Below is a small trained network, with its code and all its weights. Each question gives an input and a target symbol and asks what happens when units are switched off, that is, made to give their printed mean instead of their output.

import numpy as np


def w(rows, s, z=0):
    codes = np.array(rows[::2]) - 128.0
    scale = np.full(codes.shape[1], s)
    scale[-1] = z or s
    return codes * scale


def norm(h):
    return h / np.sqrt((h * h).mean(-1, keepdims=True) + 1e-5)


def f(y):
    return y / 2 * (1 + np.tanh(0.7978845608 * (y + 0.044715 * y**3)))


def softmax(a):
    e = np.exp(a - a.max(-1, keepdims=True))
    return e / e.sum(-1, keepdims=True)


def log_softmax(a):
    a = a - a.max(-1, keepdims=True)
    return a - np.log(np.exp(a).sum(-1, keepdims=True))


def net(x, mask):
    ids = ['ΛΣΩβγδηθμτφψ'.index(c) for c in x.split()]
    T = len(ids)
    res = E[ids] + P[:T]
    r = norm(res)
    for j in range(2):
        rows = slice(3 * j, 3 * j + 3)
        q, k, v = (r @ M[0][rows].T for M in (Q, K, V))
        z = softmax(np.where(np.tri(T) > 0, q @ k.T / 3**0.5, -1e9)) @ v
        o = O[0][rows]
        res = res + np.where(mask[j], z, o[:, -1]) @ o[:, :-1]
    y = f(norm(res) @ A[0][:, :-1].T + A[0][:, -1])
    res = res + np.where(mask[2:6], y, B[0][:, -1]) @ B[0][:, :-1]
    return log_softmax(norm(res)[-1] @ U[:, :-1].T + U[:, -1])


Q, K, V, O, A, B = {}, {}, {}, {}, {}, {}
E = w([
[70,41,108,79,253],'Λ',
[61,183,161,176,132],'Σ',
[151,217,151,198,95],'Ω',
[164,84,142,214,126],'β',
[129,184,153,112,223],'γ',
[110,143,101,174,160],'δ',
[125,162,71,171,55],'η',
[172,180,83,110,83],'θ',
[109,153,151,58,88],'μ',
[45,151,67,156,117],'τ',
[189,184,99,112,75],'φ',
[83,177,143,150,90],'ψ',
],0.019)
P = w([
[221,202,245,156,141],'0',
[104,182,95,143,152],'1',
[106,184,110,152,133],'2',
[100,180,110,162,132],'3',
[102,175,102,161,137],'4',
[103,173,93,159,137],'5',
[99,170,111,175,138],'6',
[104,160,101,178,143],'7',
[100,159,110,175,137],'8',
],0.012)
Q[0] = w([
[122,89,152,170,64],'head 0',
[73,73,72,125,112],'head 0',
[110,170,123,69,139],'head 0',
[110,87,155,67,192],'head 1',
[151,60,113,154,156],'head 1',
[141,45,165,4,86],'head 1',
],0.027)
K[0] = w([
[85,94,133,156,114],'head 0',
[148,142,51,114,106],'head 0',
[103,151,128,108,171],'head 0',
[144,93,112,107,180],'head 1',
[139,89,69,178,155],'head 1',
[53,96,1,99,115],'head 1',
],0.029)
V[0] = w([
[149,153,84,166,156],'head 0',
[121,112,89,169,91],'head 0',
[110,171,127,56,87],'head 0',
[116,140,75,250,201],'head 1',
[229,115,66,122,162],'head 1',
[148,217,68,98,61],'head 1',
],0.024)
O[0] = w([
[117,86,146,155,148,204],'head 0',
[70,37,149,154,86,152],'head 0',
[147,142,95,228,104,157],'head 0',
[52,156,236,82,18,129],'head 1',
[194,120,186,19,200,63],'head 1',
[249,141,191,213,100,253],'head 1',
],0.015,0.014)
A[0] = w([
[237,67,205,128,112,110],'neuron 0',
[31,117,17,79,156,230],'neuron 1',
[243,24,34,110,154,63],'neuron 2',
[71,144,251,204,219,253],'neuron 3',
],0.022,0.0049)
B[0] = w([
[90,173,96,103,42,220],'neuron 0',
[104,219,228,149,212,157],'neuron 1',
[52,191,254,148,119,174],'neuron 2',
[95,99,35,69,204,248],'neuron 3',
],0.024,0.016)
U = w([
[100,162,121,136,123,255],'Λ',
[26,141,117,168,113,136],'Σ',
[67,153,54,98,138,47],'Ω',
[109,82,217,110,177,94],'β',
[157,145,109,80,228,91],'γ',
[105,2,183,40,99,115],'δ',
[162,158,71,79,55,89],'η',
[178,161,198,128,65,90],'θ',
[184,98,216,201,164,88],'μ',
[72,45,196,164,35,105],'τ',
[158,158,199,132,79,101],'φ',
[149,69,83,180,164,159],'ψ',
],0.0098,0.0091)

Each question gives the input, a string of symbols that net reads in full, and the target symbol t.
The units are the heads (3 rows each of Q, K, V and O) and the neurons (one row each of A and B). Each row of codes is followed by its name. A weight is (code - 128) times the scale printed after its matrix; where a second scale follows, it is the last column's (O, A, B and U).
mask holds one flag per unit, heads first, then neurons. A switched-off unit (its flag False) gives its mean, the last column of its rows in O or B, instead of its output. The means were averaged over made-up inputs and are rounded, as every weight is.
A unit's drop is (log p(t) with every unit on - log p(t) with that unit switched off) / (log p(t) with every unit on - log p(t) with every unit switched off).
The circuit of an input: a set's keep is (log p(t) with only the set's units on - log p(t) with every unit switched off) / (log p(t) with every unit on - log p(t) with every unit switched off). Starting from all 6 units, units are removed one at a time, each time the one whose removal leaves the highest keep (on an exact tie, the one counted first), for as long as the keep stays at least 0.8.
units of the circuit, in order: the units of the circuit, biggest drop first
most important unit: the unit with the biggest drop
top k neurons: the k neurons with the biggest drops, biggest first
which heads matter: for each layer, one digit per head in row order, 1 if its drop is at least 0.15 and else 0, layers parted by /
drop of u: that unit's drop, to one decimal
input ψ ψ Ω ψ η φ μ Ω Σ, target ψ: units of the circuit, in order	[neuron 0; neuron 2; head 1]
input η γ Ω, target η: units of the circuit, in order	[head 1; neuron 0; neuron 2; neuron 3]
input ψ β Σ η ψ γ η Σ Ω, target ψ: top 3 neurons	[neuron 0; neuron 2; neuron 1]
input η Σ τ τ γ η μ Λ θ, target η: units of the circuit, in order	[neuron 0; head 1; neuron 2]
input ψ θ Σ ψ, target ψ: units of the circuit, in order	[neuron 0; neuron 2; head 1]
input ψ τ ψ ψ θ ψ, target ψ: which heads matter	00
input δ η ψ τ η Λ δ β, target δ: which heads matter	01
input τ τ Σ ψ ψ φ, target τ: units of the circuit, in order	[head 1]
input τ η τ, target τ: units of the circuit, in order	[head 1; head 0]
input δ Λ Ω Σ ψ η τ δ, target δ: units of the circuit, in order	[head 1; head 0]
input γ ψ ψ δ, target γ: which heads matter	01
input η ψ γ ψ η ψ, target η: which heads matter	01
input ψ η Σ δ τ ψ Σ τ, target ψ: which heads matter	00
input ψ δ φ γ μ ψ Σ, target ψ: most important unit	neuron 0
input τ ψ η ψ, target τ: top 2 neurons	[neuron 0; neuron 1]
input η ψ Ω, target η: top 3 neurons	[neuron 0; neuron 2; neuron 3]
input ψ τ Σ ψ β δ, target ψ: drop of neuron 0	0.3
input ψ γ Ω γ, target ψ: drop of neuron 3	0.0
input τ ψ ψ ψ ψ θ, target τ: drop of head 1	0.4
input ψ Σ Σ Ω Ω γ, target ψ: top neuron	[neuron 0]
